Below are the code and all the weights of a small trained network. Each question names an input and a target symbol and asks about switching units off, where a switched-off unit gives its printed mean instead of its output.

import numpy as np


def w(rows, s, z=0):
    codes = np.array(rows[::2]) - 128.0
    scale = np.full(codes.shape[1], s)
    scale[-1] = z or s
    return codes * scale


def norm(h):
    return h / np.sqrt((h * h).mean(-1, keepdims=True) + 1e-5)


def f(y):
    return np.maximum(y, 0)


def softmax(a):
    e = np.exp(a - a.max(-1, keepdims=True))
    return e / e.sum(-1, keepdims=True)


def log_softmax(a):
    a = a - a.max(-1, keepdims=True)
    return a - np.log(np.exp(a).sum(-1, keepdims=True))


def net(x, mask):
    ids = ['ΔΞΠΦβζ'.index(c) for c in x.split()]
    T = len(ids)
    res = E[ids] + P[:T]
    r = norm(res)
    for j in range(3):
        rows = slice(4 * j, 4 * j + 4)
        q, k, v = (r @ M[0][rows].T for M in (Q, K, V))
        z = softmax(np.where(np.tri(T) > 0, q @ k.T / 4**0.5, -1e9)) @ v
        o = O[0][rows]
        res = res + np.where(mask[j], z, o[:, -1]) @ o[:, :-1]
    y = f(norm(res) @ A[0][:, :-1].T + A[0][:, -1])
    res = res + np.where(mask[3:15], y, B[0][:, -1]) @ B[0][:, :-1]
    return log_softmax(norm(res)[-1] @ U[:, :-1].T + U[:, -1])


Q, K, V, O, A, B = {}, {}, {}, {}, {}, {}
E = w([
[226,224,81,121,121,40,4],'Δ',
[174,148,105,157,226,205,36],'Ξ',
[102,214,72,60,233,89,80],'Π',
[248,177,167,149,229,55,120],'Φ',
[184,138,225,63,116,155,1],'β',
[85,114,224,238,149,133,19],'ζ',
],0.015)
P = w([
[191,209,168,83,131,153,252],'0',
[198,77,173,112,216,76,137],'1',
[166,90,154,104,168,100,145],'2',
[164,60,108,76,141,111,136],'3',
[118,80,125,61,153,139,130],'4',
[109,107,111,80,135,118,101],'5',
[99,145,98,99,119,107,89],'6',
[76,148,114,75,116,140,104],'7',
[52,153,116,53,122,169,116],'8',
[34,172,104,27,115,184,137],'9',
[47,185,101,74,87,175,99],'10',
[49,216,99,95,86,185,124],'11',
],0.012)
Q[0] = w([
[122,86,111,114,144,124,114],'H0',
[134,189,158,120,130,164,122],'H0',
[136,93,97,137,88,127,183],'H0',
[126,170,116,143,147,151,137],'H0',
[107,221,129,158,223,121,16],'H1',
[166,176,119,158,120,132,95],'H1',
[88,67,81,148,45,165,253],'H1',
[139,156,152,151,160,141,94],'H1',
[123,125,152,118,115,120,131],'H2',
[108,113,105,155,110,143,132],'H2',
[135,134,133,145,150,140,129],'H2',
[111,122,131,130,124,95,138],'H2',
],0.045)
K[0] = w([
[132,88,145,131,144,95,104],'H0',
[94,182,115,132,87,153,138],'H0',
[186,135,144,131,161,98,171],'H0',
[123,153,141,112,104,136,121],'H0',
[225,174,152,141,80,199,230],'H1',
[113,153,122,57,139,196,182],'H1',
[143,37,114,103,253,48,19],'H1',
[172,108,138,127,198,127,160],'H1',
[152,126,135,139,137,149,111],'H2',
[99,122,127,139,115,126,125],'H2',
[122,143,155,128,132,104,143],'H2',
[134,119,104,153,140,142,143],'H2',
],0.039)
V[0] = w([
[96,194,107,170,148,122,156],'H0',
[225,186,77,75,182,158,93],'H0',
[176,135,204,181,138,173,176],'H0',
[156,150,195,56,37,146,99],'H0',
[15,139,179,159,132,113,141],'H1',
[103,68,116,120,163,252,106],'H1',
[139,123,127,133,44,154,37],'H1',
[195,44,135,247,206,94,113],'H1',
[131,165,133,96,156,70,115],'H2',
[35,101,128,111,99,66,102],'H2',
[122,199,65,170,156,182,85],'H2',
[77,125,170,188,137,112,191],'H2',
],0.027)
O[0] = w([
[128,115,117,69,129,191,120,99],'H0',
[118,100,20,129,176,100,73,62],'H0',
[171,147,94,45,138,103,192,193],'H0',
[106,101,177,112,185,55,84,177],'H0',
[104,183,136,127,151,3,130,84],'H1',
[163,34,87,160,67,91,111,45],'H1',
[73,54,120,167,173,123,142,44],'H1',
[75,141,179,66,68,109,28,148],'H1',
[110,132,108,147,136,152,50,248],'H2',
[12,141,165,120,135,136,153,31],'H2',
[145,164,32,107,136,127,169,176],'H2',
[99,72,141,103,51,137,171,37],'H2',
],0.021,0.014)
A[0] = w([
[73,129,27,134,156,88,134,149],'N0',
[199,179,139,193,84,92,102,139],'N1',
[116,89,122,126,57,138,127,76],'N2',
[148,60,87,219,176,112,216,139],'N3',
[139,100,133,177,56,62,164,7],'N4',
[220,138,72,99,204,121,54,189],'N5',
[147,155,206,91,102,166,132,95],'N6',
[105,51,253,154,159,137,107,186],'N7',
[195,145,97,38,153,107,111,159],'N8',
[134,97,138,131,84,89,208,3],'N9',
[123,86,81,147,216,143,108,118],'N10',
[156,143,204,111,191,108,159,171],'N11',
],0.022,0.0043)
B[0] = w([
[117,106,93,139,252,131,148,159],'N0',
[145,100,165,87,180,158,57,187],'N1',
[114,179,133,94,72,148,51,141],'N2',
[142,104,218,62,178,178,37,159],'N3',
[89,67,151,138,170,185,138,137],'N4',
[56,147,111,139,4,121,139,255],'N5',
[120,61,94,210,136,136,174,209],'N6',
[35,161,80,104,74,143,117,169],'N7',
[173,110,198,146,156,110,106,208],'N8',
[69,107,87,154,158,153,101,140],'N9',
[152,118,151,230,121,92,212,175],'N10',
[133,205,127,94,211,129,151,195],'N11',
],0.03,0.022)
U = w([
[222,160,95,144,164,71,144,223],'Δ',
[141,102,139,164,202,126,107,38],'Ξ',
[64,151,83,157,134,134,184,154],'Π',
[107,136,160,171,137,2,155,62],'Φ',
[132,167,174,84,108,133,162,217],'β',
[144,91,82,144,73,96,141,5],'ζ',
],0.011,0.0027)

Each question gives the input, a string of symbols that net reads in full, and the target symbol t.
The units are the heads (4 rows each of Q, K, V and O) and the neurons (one row each of A and B). Each row of codes is followed by its name. A weight is (code - 128) times the scale printed after its matrix; where a second scale follows, it is the last column's (O, A, B and U).
mask holds one flag per unit, heads first, then neurons. A switched-off unit (its flag False) gives its mean, the last column of its rows in O or B, instead of its output. The means were averaged over made-up inputs and are rounded, as every weight is.
A unit's drop is (log p(t) with every unit on - log p(t) with that unit switched off) / (log p(t) with every unit on - log p(t) with every unit switched off).
The circuit of an input: a set's keep is (log p(t) with only the set's units on - log p(t) with every unit switched off) / (log p(t) with every unit on - log p(t) with every unit switched off). Starting from the 12 units with the biggest drops (on a tie, the unit counted first), units are removed one at a time, each time the one whose removal leaves the highest keep (on an exact tie, the one counted first), for as long as the keep stays at least 0.8.
circuit, biggest first: the units of the circuit, biggest drop first
k most important neurons: the k neurons with the biggest drops, biggest first
heads that matter: for each layer, one digit per head in row order, 1 if its drop is at least 0.15 and else 0, layers parted by /
drop when u is switched off: that unit's drop, to one decimal
input Δ Ξ ζ Π ζ Π ζ Ξ Φ Ξ, target Π: circuit, biggest first	N5; H0
input Ξ Ξ Δ, target ζ: circuit, biggest first	H1
input Π β Π Φ Φ ζ ζ ζ Ξ, target Δ: heads that matter	010
input Δ β ζ β Π Π, target Π: heads that matter	110
input ζ Ξ ζ Ξ β, target Φ: heads that matter	010
input Π ζ ζ Δ ζ Φ Ξ ζ Φ Ξ β, target Δ: heads that matter	011
input ζ ζ Ξ Π β Φ Π β β Φ, target Φ: heads that matter	100
input Ξ ζ ζ Ξ ζ ζ, target ζ: heads that matter	010
input ζ β ζ β Φ, target Φ: heads that matter	010
input ζ β Π Π Δ ζ β β Δ, target Φ: heads that matter	100
input β ζ Ξ Δ ζ ζ ζ β Δ, target Ξ: circuit, biggest first	H1; N3
input Δ Δ ζ Π Π ζ ζ ζ ζ, target Π: heads that matter	001
input Δ β Π ζ ζ Π β, target Π: circuit, biggest first	H1; N1
input Ξ ζ ζ ζ, target ζ: circuit, biggest first	H1
input Δ ζ Π ζ Φ ζ Δ Π β, target Π: 2 most important neurons	N5; N7
input Δ ζ Φ Ξ Π Ξ, target Π: 2 most important neurons	N5; N1
input ζ Π ζ, target Φ: heads that matter	011
input ζ ζ Δ Π Φ ζ Φ ζ, target Φ: 2 most important neurons	N5; N6
input Ξ β Π, target ζ: 2 most important neurons	N5; N11
input Φ β ζ Ξ, target β: circuit, biggest first	H1
input ζ Φ ζ ζ Δ Ξ Ξ ζ Δ β Π Π, target Φ: drop when H2 is switched off	-0.1
input Π β Ξ, target Δ: drop when H2 is switched off	0.1
input Π Ξ ζ Φ Π ζ Ξ ζ Ξ ζ Δ Π, target Δ: drop when N7 is switched off	0.2
